Below are the code and all the weights of a small trained network. Each question names an input and a class and asks about switching units off, where a switched-off unit gives its printed mean instead of its output.

import numpy as np


def w(rows, s, z=0):
    codes = np.array(rows[::2]) - 128.0
    scale = np.full(codes.shape[1], s)
    scale[-1] = z or s
    return codes * scale


def f(y):
    return np.maximum(y, 0)


def log_softmax(a):
    a = a - a.max(-1, keepdims=True)
    return a - np.log(np.exp(a).sum(-1, keepdims=True))


def net(x, mask):
    res = np.array(x, float).reshape(1, 8) / 4 @ E
    y = f(res @ A[0][:, :-1].T + A[0][:, -1])
    res = res + np.where(mask, y, B[0][:, -1]) @ B[0][:, :-1]
    return log_softmax(res[-1] @ U[:, :-1].T + U[:, -1])


A, B = {}, {}
E = w([
[41,141,142,252,115,193,45,92,120],'x0',
[246,208,142,184,99,194,212,47,78],'x1',
[203,147,65,204,72,77,81,239,88],'x2',
[50,91,39,129,137,113,202,114,3],'x3',
[132,193,223,102,168,35,48,95,13],'x4',
[127,129,127,128,131,128,128,130,127],'x5',
[130,126,130,127,126,130,127,128,125],'x6',
[127,132,129,129,128,127,132,130,128],'x7',
],0.0071)
A[0] = w([
[78,97,57,123,135,103,184,117,41,87],'n0',
[172,140,90,180,98,94,102,189,108,84],'n1',
[187,116,130,48,152,79,162,156,135,19],'n2',
[135,159,180,104,146,65,107,121,78,65],'n3',
[117,74,50,162,102,198,197,172,216,69],'n4',
[209,196,137,167,93,156,188,74,78,75],'n5',
[179,145,149,76,125,97,144,145,174,84],'n6',
[55,78,127,100,146,57,67,183,149,48],'n7',
[126,164,181,125,161,67,88,115,59,69],'n8',
[172,144,182,119,120,134,90,142,207,47],'n9',
[167,154,119,137,108,142,138,94,104,2],'n10',
[150,114,117,79,144,101,174,143,109,44],'n11',
[173,140,169,116,121,127,84,134,197,53],'n12',
[88,93,69,110,128,119,178,119,49,67],'n13',
[70,89,112,92,130,78,74,175,144,40],'n14',
[164,138,89,171,89,114,110,193,117,73],'n15',
[155,141,97,169,107,104,110,173,116,51],'n16',
[175,145,183,118,124,140,82,133,205,60],'n17',
[172,140,84,178,78,109,98,193,98,83],'n18',
[49,144,156,254,121,200,24,92,132,52],'n19',
[139,130,104,157,106,102,96,174,114,73],'n20',
[121,167,173,125,159,81,80,114,63,40],'n21',
[173,174,133,167,111,152,147,78,91,48],'n22',
[78,108,174,82,171,189,164,43,162,62],'n23',
],0.0087,0.0033)
B[0] = w([
[95,193,123,207,138,136,62,139,76,208],'n0',
[93,152,170,84,166,89,144,78,153,206],'n1',
[132,115,95,125,89,92,196,160,80,195],'n2',
[170,105,88,110,94,143,101,96,154,205],'n3',
[207,91,70,92,67,147,44,52,164,236],'n4',
[122,61,182,137,180,216,142,204,194,234],'n5',
[123,132,94,144,98,92,178,169,65,187],'n6',
[147,76,177,131,161,211,151,190,180,216],'n7',
[186,84,73,100,84,150,68,79,170,223],'n8',
[83,184,106,198,133,131,75,135,63,191],'n9',
[142,108,142,139,139,154,129,146,149,156],'n10',
[129,135,99,144,103,100,168,155,83,167],'n11',
[91,168,112,189,126,129,88,136,84,185],'n12',
[95,187,122,198,130,127,70,138,85,192],'n13',
[141,91,173,137,154,196,152,184,167,196],'n14',
[96,149,164,91,159,96,128,79,143,194],'n15',
[108,145,150,99,158,103,132,95,142,175],'n16',
[88,177,112,192,134,125,84,137,70,195],'n17',
[89,149,183,89,165,90,139,74,157,211],'n18',
[152,108,67,96,69,57,254,186,55,254],'n19',
[100,135,157,104,158,106,145,107,137,174],'n20',
[175,100,79,104,80,146,83,90,171,212],'n21',
[130,89,146,126,141,175,146,184,160,191],'n22',
[79,172,192,80,183,54,139,68,154,200],'n23',
],0.0089,0.0092)
U = w([
[196,93,68,82,65,155,49,52,166,85],'0',
[129,80,192,136,190,222,155,215,167,101],'1',
[83,198,117,234,141,126,62,134,74,104],'2',
[81,162,198,45,198,55,153,46,150,101],'3',
[141,116,76,105,66,63,245,183,74,253],'4',
],0.011,0.0021)

Each question gives the input, the list of numbers given to net, and the class t.
The units are the neurons (one row each of A and B). Each row of codes is followed by its name. A weight is (code - 128) times the scale printed after its matrix; where a second scale follows, it is the last column's (A, B and U).
mask holds one flag per neuron, in row order. A switched-off neuron (its flag False) gives its mean, the last column of its row in B, instead of its output. The means were averaged over made-up inputs and are rounded, as every weight is.
A unit's drop is (log p(t) with every unit on - log p(t) with that unit switched off) / (log p(t) with every unit on - log p(t) with every unit switched off).
The circuit of an input: a set's keep is (log p(t) with only the set's units on - log p(t) with every unit switched off) / (log p(t) with every unit on - log p(t) with every unit switched off). Starting from the 12 units with the biggest drops (on a tie, the unit counted first), units are removed one at a time, each time the one whose removal leaves the highest keep (on an exact tie, the one counted first), for as long as the keep stays at least 0.8.
circuit, biggest first: the units of the circuit, biggest drop first
most important unit: the unit with the biggest drop
top k neurons: the k neurons with the biggest drops, biggest first
drop when u is switched off: that unit's drop, to one decimal
input [-6,-2,-2,-7,8,0,-3,0], class 0: most important unit	n8
input [2,8,-2,-7,-2,5,6,-6], class 1: top 2 neurons	(n5; n22)
input [-7,-6,0,-7,5,2,0,-7], class 2: top 2 neurons	(n19; n9)
input [6,-4,6,5,-6,3,0,-3], class 0: top 2 neurons	(n4; n23)
input [2,-4,-6,-5,-5,-1,6,-3], class 3: top 2 neurons	(n23; n8)
input [8,0,4,3,8,-6,-2,-2], class 0: top 2 neurons	(n8; n21)
input [2,-6,2,-7,-1,-6,-3,1], class 2: top 3 neurons	(n9; n17; n5)
input [-5,0,-6,8,-2,-3,-3,3], class 2: top 2 neurons	(n0; n13)
input [0,-5,-6,7,3,-6,6,5], class 2: top 3 neurons	(n0; n13; n5)
input [-6,6,1,0,2,-5,1,0], class 1: top 3 neurons	(n5; n19; n22)
input [8,-8,-6,4,8,-2,0,7], class 0: top 4 neurons	(n8; n21; n5; n3)
input [0,3,-4,5,3,-7,5,0], class 2: top 2 neurons	(n0; n13)
input [-6,-6,-8,-6,-8,0,-4,-3], class 0: top 3 neurons	(n4; n18; n1)
input [-5,-3,-2,-2,0,7,2,5], class 4: most important unit	n5
input [5,8,6,-3,7,-3,-3,-1], class 1: top 3 neurons	(n5; n22; n4)
input [1,5,7,4,-3,-6,2,-7], class 3: circuit, biggest first	(n18; n1)
input [5,8,-3,-5,-4,-5,6,1], class 1: drop when n5 is switched off	0.8
input [5,7,5,-3,-3,3,-3,-4], class 1: drop when n18 is switched off	0.0
input [5,5,5,5,-5,5,-3,6], class 0: drop when n7 is switched off	0.9
input [5,-6,1,-5,1,6,-3,1], class 1: circuit, biggest first	(n7)
